Here is a tiny trained network, its code and every weight. The questions are about switching its units off for an input and a target symbol, where a switched-off unit gives its printed mean instead of its output.

import numpy as np


def w(rows, s, z=0):
    codes = np.array(rows[::2]) - 128.0
    scale = np.full(codes.shape[1], s)
    scale[-1] = z or s
    return codes * scale


def f(y):
    return y / 2 * (1 + np.tanh(0.7978845608 * (y + 0.044715 * y**3)))


def softmax(a):
    e = np.exp(a - a.max(-1, keepdims=True))
    return e / e.sum(-1, keepdims=True)


def log_softmax(a):
    a = a - a.max(-1, keepdims=True)
    return a - np.log(np.exp(a).sum(-1, keepdims=True))


def net(x, mask):
    ids = ['αβγδζηθλμξστφψω'.index(c) for c in x.split()]
    T = len(ids)
    res = E[ids] + P[:T]
    q, k, v = (res @ M[0].T for M in (Q, K, V))
    z = softmax(np.where(np.tri(T) > 0, q @ k.T / 3**0.5, -1e9)) @ v
    res = res + np.where(mask[0], z, O[0][:, -1]) @ O[0][:, :-1]
    y = f(res @ A[0][:, :-1].T + A[0][:, -1])
    res = res + np.where(mask[1:17], y, B[0][:, -1]) @ B[0][:, :-1]
    return log_softmax(res[-1] @ U[:, :-1].T + U[:, -1])


Q, K, V, O, A, B = {}, {}, {}, {}, {}, {}
E = w([
[73,172,132,233],'α',
[132,127,77,197],'β',
[190,117,44,136],'γ',
[95,143,178,59],'δ',
[206,190,134,247],'ζ',
[193,147,56,95],'η',
[49,191,217,61],'θ',
[78,105,199,100],'λ',
[104,211,51,180],'μ',
[144,33,182,63],'ξ',
[184,194,67,119],'σ',
[185,92,57,167],'τ',
[70,203,94,198],'φ',
[151,157,39,174],'ψ',
[115,69,179,186],'ω',
],0.012)
P = w([
[249,177,192,115],'0',
[146,133,123,145],'1',
[136,130,115,144],'2',
[132,126,116,141],'3',
[125,126,113,140],'4',
[125,121,111,140],'5',
[121,119,114,140],'6',
[117,119,114,139],'7',
[117,116,113,137],'8',
[115,112,113,134],'9',
[110,114,110,136],'10',
[109,111,115,136],'11',
[107,111,116,135],'12',
],0.013)
Q[0] = w([
[92,89,205,96],'h1',
[196,84,254,140],'h1',
[125,162,185,133],'h1',
],0.036)
K[0] = w([
[65,101,105,62],'h1',
[22,3,50,201],'h1',
[43,134,93,135],'h1',
],0.027)
V[0] = w([
[219,88,22,74],'h1',
[125,249,104,151],'h1',
[92,175,74,5],'h1',
],0.02)
O[0] = w([
[117,9,239,152,120],'h1',
[68,254,221,128,164],'h1',
[17,90,161,18,11],'h1',
],0.014,0.012)
A[0] = w([
[94,110,173,109,9],'n1',
[79,142,83,86,2],'n2',
[143,68,149,121,90],'n3',
[92,138,132,103,39],'n4',
[77,110,165,41,27],'n5',
[193,99,135,154,158],'n6',
[121,171,146,138,31],'n7',
[117,131,120,142,14],'n8',
[105,138,137,41,199],'n9',
[128,171,134,125,15],'n10',
[138,102,128,43,106],'n11',
[255,145,174,26,102],'n12',
[129,150,112,140,16],'n13',
[102,97,71,74,73],'n14',
[117,125,140,115,127],'n15',
[154,135,88,145,27],'n16',
],0.0089,0.0066)
B[0] = w([
[212,73,77,46,149],'n1',
[206,57,152,162,154],'n2',
[90,89,68,139,165],'n3',
[185,64,141,147,139],'n4',
[208,181,65,161,154],'n5',
[68,180,151,111,249],'n6',
[148,130,120,41,169],'n7',
[247,23,159,146,120],'n8',
[5,74,128,112,166],'n9',
[147,39,95,56,159],'n10',
[142,206,156,127,143],'n11',
[115,96,101,160,143],'n12',
[175,18,116,126,150],'n13',
[160,151,178,160,155],'n14',
[123,92,129,119,131],'n15',
[123,32,203,101,193],'n16',
],0.016,0.017)
U = w([
[197,146,88,90,33],'α',
[117,212,130,144,143],'β',
[122,105,176,103,78],'γ',
[64,200,99,115,253],'δ',
[194,176,154,111,111],'ζ',
[181,97,118,100,14],'η',
[119,133,96,68,149],'θ',
[152,203,3,148,231],'λ',
[119,159,166,69,120],'μ',
[104,123,69,142,118],'ξ',
[165,131,162,82,103],'σ',
[93,153,153,147,108],'τ',
[144,195,94,78,141],'φ',
[131,153,190,106,103],'ψ',
[182,131,113,182,131],'ω',
],0.0077,0.0049)

Each question gives the input, a string of symbols that net reads in full, and the target symbol t.
The units are the heads (3 rows each of Q, K, V and O) and the neurons (one row each of A and B). Each row of codes is followed by its name. A weight is (code - 128) times the scale printed after its matrix; where a second scale follows, it is the last column's (O, A, B and U).
mask holds one flag per unit, heads first, then neurons. A switched-off unit (its flag False) gives its mean, the last column of its rows in O or B, instead of its output. The means were averaged over made-up inputs and are rounded, as every weight is.
A unit's drop is (log p(t) with every unit on - log p(t) with that unit switched off) / (log p(t) with every unit on - log p(t) with every unit switched off).
The circuit of an input: a set's keep is (log p(t) with only the set's units on - log p(t) with every unit switched off) / (log p(t) with every unit on - log p(t) with every unit switched off). Starting from the 12 units with the biggest drops (on a tie, the unit counted first), units are removed one at a time, each time the one whose removal leaves the highest keep (on an exact tie, the one counted first), for as long as the keep stays at least 0.8.
units of the circuit, in order: the units of the circuit, biggest drop first
unit that matters most: the unit with the biggest drop
k most important neurons: the k neurons with the biggest drops, biggest first
input φ β τ, target φ: units of the circuit, in order => h1; n7; n10
input γ δ η δ δ β γ ω α ω β, target γ: most important neuron => n1
input λ η σ ζ γ λ ζ ξ, target ξ: units of the circuit, in order => h1; n3
input ξ φ β ω ω σ α ξ δ, target δ: units of the circuit, in order => n9; n16; h1; n11
input ω α ψ σ, target ω: units of the circuit, in order => n16; h1
input η λ τ γ σ ζ θ β γ, target η: units of the circuit, in order => h1; n1; n5
input θ θ α γ σ ψ β β η, target θ: units of the circuit, in order => h1; n9; n10; n2
input ω α η γ δ φ ξ σ φ θ ζ β η, target ω: 2 most important neurons => n16; n7
input μ ψ δ θ, target θ: units of the circuit, in order => h1; n2; n10
input ζ ω φ δ ξ α φ β α τ, target ζ: units of the circuit, in order => h1; n7
input λ β λ δ λ λ γ λ ζ, target ζ: 3 most important neurons => n9; n7; n3
input λ ω λ ω φ λ φ, target λ: 2 most important neurons => n6; n9
input ω ξ β, target ω: units of the circuit, in order => h1; n16
input α μ τ ξ λ, target λ: 2 most important neurons => n16; n6
input ξ γ ω δ δ ω μ λ ξ φ τ, target ξ: units of the circuit, in order => h1; n3; n6
input ζ ζ ζ ζ μ μ ψ ζ δ η μ β, target ζ: 2 most important neurons => n7; n9
input η τ ω η σ, target η: 2 most important neurons => n1; n5
input λ ω λ α δ, target δ: units of the circuit, in order => n9; h1
input α φ τ γ δ φ λ φ λ ω η φ γ, target α: 2 most important neurons => n10; n13
input η δ μ η σ ω σ τ, target η: 4 most important neurons => n1; n5; n6; n3
input σ η γ ξ σ γ ω ξ θ, target θ: unit that matters most => n9
